Below are the code and all the weights of a small trained network. Each question names an input and a class and asks about switching units off, where a switched-off unit gives its printed mean instead of its output.

import numpy as np


def w(rows, s, z=0):
    codes = np.array(rows[::2]) - 128.0
    scale = np.full(codes.shape[1], s)
    scale[-1] = z or s
    return codes * scale


def f(y):
    return np.maximum(y, 0)


def log_softmax(a):
    a = a - a.max(-1, keepdims=True)
    return a - np.log(np.exp(a).sum(-1, keepdims=True))


def net(x, mask):
    res = np.array(x, float).reshape(1, 5) / 4 @ E
    y = f(res @ A[0][:, :-1].T + A[0][:, -1])
    res = res + np.where(mask, y, B[0][:, -1]) @ B[0][:, :-1]
    return log_softmax(res[-1] @ U[:, :-1].T + U[:, -1])


A, B = {}, {}
E = w([
[65,181,162,133,241,238,98,107,99,6],'x0',
[82,48,73,57,200,69,213,192,22,163],'x1',
[141,116,129,121,124,139,137,129,128,124],'x2',
[209,13,153,151,203,1,42,182,125,41],'x3',
[55,76,189,178,141,109,239,196,250,110],'x4',
],0.0074)
A[0] = w([
[130,147,82,78,101,150,25,93,70,143,3],'N1',
[69,203,212,135,226,180,124,120,70,16,32],'N2',
[103,169,97,97,109,157,187,106,110,188,53],'N3',
[215,176,141,157,33,68,142,132,172,216,104],'N4',
[31,222,124,93,57,203,223,48,133,189,124],'N5',
[49,68,179,165,124,156,192,191,206,106,22],'N6',
[60,105,161,181,126,111,178,134,164,120,30],'N7',
[125,151,187,87,136,195,115,92,129,53,210],'N8',
[189,160,20,73,153,132,118,61,12,171,50],'N9',
[36,96,172,178,162,95,255,172,244,147,48],'N10',
[91,73,24,47,205,120,238,190,18,160,60],'N11',
],0.0068,0.0064)
B[0] = w([
[147,201,203,73,37,123,112,133,106,94,167],'N1',
[57,21,119,99,32,56,227,83,66,234,204],'N2',
[216,48,199,55,212,48,117,133,156,119,172],'N3',
[19,57,199,155,133,160,215,64,103,201,201],'N4',
[157,61,126,165,217,36,74,158,122,28,250],'N5',
[157,212,171,56,95,124,57,106,49,107,176],'N6',
[127,145,119,65,105,171,57,118,92,118,152],'N7',
[73,109,148,184,115,93,184,148,188,196,205],'N8',
[88,170,180,71,75,157,72,219,94,131,204],'N9',
[79,190,182,51,86,152,66,160,50,96,205],'N10',
[28,136,194,246,109,213,104,10,253,125,228],'N11',
],0.0064,0.012)
U = w([
[117,235,143,24,86,130,54,145,75,117,85],'0',
[120,152,124,164,163,114,122,140,122,144,248],'1',
[106,176,135,254,128,179,88,77,204,121,152],'2',
[98,69,116,114,108,70,219,134,70,218,61],'3',
[166,58,128,149,233,28,53,147,102,57,91],'4',
[142,197,27,192,192,152,165,164,157,142,156],'5',
[224,235,29,122,190,143,176,155,115,136,96],'6',
],0.0088,0.014)

Each question gives the input, the list of numbers given to net, and the class t.
The units are the neurons (one row each of A and B). Each row of codes is followed by its name. A weight is (code - 128) times the scale printed after its matrix; where a second scale follows, it is the last column's (A, B and U).
mask holds one flag per neuron, in row order. A switched-off neuron (its flag False) gives its mean, the last column of its row in B, instead of its output. The means were averaged over made-up inputs and are rounded, as every weight is.
A unit's drop is (log p(t) with every unit on - log p(t) with that unit switched off) / (log p(t) with every unit on - log p(t) with every unit switched off).
The circuit of an input: a set's keep is (log p(t) with only the set's units on - log p(t) with every unit switched off) / (log p(t) with every unit on - log p(t) with every unit switched off). Starting from all 11 units, units are removed one at a time, each time the one whose removal leaves the highest keep (on an exact tie, the one counted first), for as long as the keep stays at least 0.8.
units of the circuit, in order: the units of the circuit, biggest drop first
unit that matters most: the unit with the biggest drop
k most important neurons: the k neurons with the biggest drops, biggest first
drop when u is switched off: that unit's drop, to one decimal
input [-6,5,-3,-7,-3], class 4: units of the circuit, in order => N5, N3
input [8,-4,4,-4,-1], class 3: unit that matters most => N2
input [3,-6,1,-8,0], class 4: 3 most important neurons => N5, N11, N3
input [-8,-8,3,8,-3], class 2: 2 most important neurons => N2, N5
input [-8,-4,-2,-5,-5], class 3: 2 most important neurons => N4, N11
input [-4,-5,5,-5,0], class 1: 4 most important neurons => N11, N2, N5, N4
input [-5,-1,3,8,8], class 0: units of the circuit, in order => N10, N6
input [4,-2,-3,-5,4], class 4: units of the circuit, in order => N5, N11
input [4,-4,-2,6,-7], class 0: 4 most important neurons => N5, N1, N11, N4
input [6,-2,-1,4,3], class 3: units of the circuit, in order => N2, N5
input [7,-8,-8,0,5], class 1: units of the circuit, in order => N11, N2
input [-8,-1,7,3,-8], class 0: 4 most important neurons => N9, N2, N1, N8
input [5,3,-3,-1,5], class 0: 4 most important neurons => N10, N6, N4, N7
input [7,8,-8,5,0], class 1: units of the circuit, in order => N11
input [-8,5,4,3,8], class 0: units of the circuit, in order => N10, N6
input [-8,-4,4,-8,-6], class 3: 4 most important neurons => N4, N11, N10, N6
input [8,3,-2,-5,-6], class 3: 2 most important neurons => N2, N8
input [4,2,-6,-8,-3], class 4: 2 most important neurons => N5, N3
input [-1,0,1,3,-5], class 0: 3 most important neurons => N5, N11, N9
input [6,-5,-7,-8,7], class 4: units of the circuit, in order => N5
input [-1,5,6,2,6], class 0: 2 most important neurons => N10, N6
input [-7,-2,-3,4,-1], class 3: 3 most important neurons => N4, N11, N5
input [8,3,7,7,-3], class 3: 2 most important neurons => N2, N5
input [3,3,0,-7,-3], class 4: drop when N5 is switched off => 0.7
input [4,0,5,-8,0], class 4: drop when N5 is switched off => 0.6
input [2,8,-3,2,8], class 0: drop when N6 is switched off => 0.3
input [8,-5,-8,7,-5], class 1: unit that matters most => N4
